Below is a small trained network, with its code and all its weights. Each question gives an input and a target symbol and asks what happens when units are switched off, that is, made to give their printed mean instead of their output.

import numpy as np


def w(rows, s, z=0):
    codes = np.array(rows[::2]) - 128.0
    scale = np.full(codes.shape[1], s)
    scale[-1] = z or s
    return codes * scale


def norm(h):
    return h / np.sqrt((h * h).mean(-1, keepdims=True) + 1e-5)


def f(y):
    return np.maximum(y, 0)


def softmax(a):
    e = np.exp(a - a.max(-1, keepdims=True))
    return e / e.sum(-1, keepdims=True)


def log_softmax(a):
    a = a - a.max(-1, keepdims=True)
    return a - np.log(np.exp(a).sum(-1, keepdims=True))


def net(x, mask):
    ids = ['βλμξπτψ'.index(c) for c in x.split()]
    T = len(ids)
    res = E[ids] + P[:T]
    u = 0
    for l in range(2):
        q, k, v = (norm(res) @ M[l].T for M in (Q, K, V))
        z = softmax(np.where(np.tri(T) > 0, q @ k.T / 2**0.5, -1e9)) @ v
        res = res + np.where(mask[u], z, O[l][:, -1]) @ O[l][:, :-1]
        u += 1
        y = f(norm(res) @ A[l][:, :-1].T + A[l][:, -1])
        res = res + np.where(mask[u : u + 4], y, B[l][:, -1]) @ B[l][:, :-1]
        u += 4
    return log_softmax(norm(res)[-1] @ U[:, :-1].T + U[:, -1])


Q, K, V, O, A, B = {}, {}, {}, {}, {}, {}
E = w([
[112,127,162,98,169,211,110],'β',
[67,154,102,48,90,106,144],'λ',
[194,164,106,59,114,58,115],'μ',
[95,88,95,160,130,188,123],'ξ',
[190,147,168,190,62,213,94],'π',
[171,123,212,101,109,116,183],'τ',
[39,45,254,112,159,110,89],'ψ',
],0.017)
P = w([
[142,116,94,119,77,52,107],'0',
[68,196,163,108,242,156,220],'1',
[67,179,124,209,105,78,62],'2',
[149,124,199,116,196,122,184],'3',
[255,156,75,203,74,197,164],'4',
[91,133,139,196,181,93,247],'5',
[251,84,82,108,127,225,21],'6',
],0.0063)
Q[0] = w([
[81,135,156,40,203,119,82],'0.h1',
[172,139,102,150,2,95,181],'0.h1',
],0.0067)
K[0] = w([
[234,71,112,137,165,180,197],'0.h1',
[80,209,142,173,129,146,3],'0.h1',
],0.005)
V[0] = w([
[213,156,202,110,103,198,12],'0.h1',
[3,225,151,43,149,129,92],'0.h1',
],0.0047)
O[0] = w([
[39,191,114,162,225,170,49,254],'0.h1',
[111,86,20,58,150,1,146,246],'0.h1',
],0.0082,0.0019)
A[0] = w([
[83,133,154,98,112,139,89,2],'0.n1',
[162,116,102,223,2,119,153,213],'0.n2',
[126,130,157,96,185,91,90,113],'0.n3',
[76,56,101,159,18,106,67,72],'0.n4',
],0.007,0.002)
B[0] = w([
[169,212,147,34,98,32,81,168],'0.n1',
[65,186,27,103,17,154,89,251],'0.n2',
[208,143,143,201,182,108,249,215],'0.n3',
[207,232,10,132,2,143,153,196],'0.n4',
],0.0085,0.0032)
Q[1] = w([
[128,9,41,176,188,186,205],'1.h1',
[177,253,164,123,114,152,193],'1.h1',
],0.0053)
K[1] = w([
[61,101,154,132,254,163,128],'1.h1',
[56,66,138,99,142,122,47],'1.h1',
],0.0081)
V[1] = w([
[41,136,237,177,118,114,206],'1.h1',
[254,109,171,151,161,110,198],'1.h1',
],0.0054)
O[1] = w([
[49,160,33,25,249,127,54,134],'1.h1',
[55,199,181,34,160,254,166,3],'1.h1',
],0.0081,0.0015)
A[1] = w([
[206,212,73,219,84,142,1,166],'1.n1',
[218,97,62,139,151,229,157,163],'1.n2',
[41,120,123,127,197,193,139,177],'1.n3',
[216,132,66,82,93,166,124,252],'1.n4',
],0.0055,0.0024)
B[1] = w([
[9,141,152,216,103,164,110,254],'1.n1',
[120,46,83,110,67,200,33,185],'1.n2',
[239,108,124,90,55,141,99,188],'1.n3',
[136,130,98,171,254,230,122,230],'1.n4',
],0.0096,0.0057)
U = w([
[158,145,71,173,237,77,126,165],'β',
[220,2,32,120,42,61,87,180],'λ',
[174,188,177,137,97,170,223,85],'μ',
[182,126,147,190,1,121,98,49],'ξ',
[27,82,174,176,197,112,104,230],'π',
[128,180,131,22,135,179,91,3],'τ',
[87,138,74,37,131,64,94,203],'ψ',
],0.0081,0.002)

Each question gives the input, a string of symbols that net reads in full, and the target symbol t.
The units are the heads (2 rows each of Q, K, V and O) and the neurons (one row each of A and B). Each row of codes is followed by its name. A weight is (code - 128) times the scale printed after its matrix; where a second scale follows, it is the last column's (O, A, B and U).
mask holds one flag per unit, layer by layer, with each layer's heads first. A switched-off unit (its flag False) gives its mean, the last column of its rows in O or B, instead of its output. The means were averaged over made-up inputs and are rounded, as every weight is.
A unit's drop is (log p(t) with every unit on - log p(t) with that unit switched off) / (log p(t) with every unit on - log p(t) with every unit switched off).
The circuit of an input: a set's keep is (log p(t) with only the set's units on - log p(t) with every unit switched off) / (log p(t) with every unit on - log p(t) with every unit switched off). Starting from all 10 units, units are removed one at a time, each time the one whose removal leaves the highest keep (on an exact tie, the one counted first), for as long as the keep stays at least 0.8.
circuit, biggest first: the units of the circuit, biggest drop first
top k neurons: the k neurons with the biggest drops, biggest first
top k neurons in layer l: the k neurons of layer l with the biggest drops, biggest first
input π μ π, target π: circuit, biggest first => [1.n1]
input λ τ ξ λ λ μ ψ, target λ: circuit, biggest first => [1.n1 0.h1]
input ψ β β, target ψ: top 2 neurons => [1.n4 0.n1]
input β ξ τ, target β: circuit, biggest first => [0.h1 0.n4 0.n3 1.h1]
input λ π ξ λ μ β, target τ: top 2 neurons in layer 0 => [0.n2 0.n4]
input τ λ β, target τ: circuit, biggest first => [1.h1 1.n3 0.n1]
input τ π β τ τ, target β: circuit, biggest first => [0.h1 1.h1]
input ξ ξ λ ξ ξ ξ λ, target ξ: circuit, biggest first => [1.h1 0.h1]
input ψ ξ ψ, target ψ: top 3 neurons in layer 0 => [0.n4 0.n3 0.n2]
input λ λ ψ, target λ: top 2 neurons => [0.n4 1.n1]
input ξ λ ξ λ, target λ: top 2 neurons => [1.n1 0.n3]
input ξ ξ ψ, target ξ: circuit, biggest first => [0.n4 1.h1]
input ξ β β, target ξ: top 3 neurons => [1.n4 0.n2 0.n4]
input λ λ ξ λ λ ψ β, target λ: circuit, biggest first => [0.h1]
input π π λ, target π: top 2 neurons => [1.n1 1.n3]
input τ λ π ψ λ, target π: top 2 neurons => [0.n3 1.n3]
input λ λ β ξ, target λ: top 2 neurons => [1.n1 1.n2]
input μ β ξ ξ ψ, target ξ: top 2 neurons in layer 1 => [1.n4 1.n1]
input β τ ξ μ, target β: top 2 neurons in layer 1 => [1.n3 1.n4]
input π μ π ξ μ, target π: top neuron in layer 1 => [1.n1]
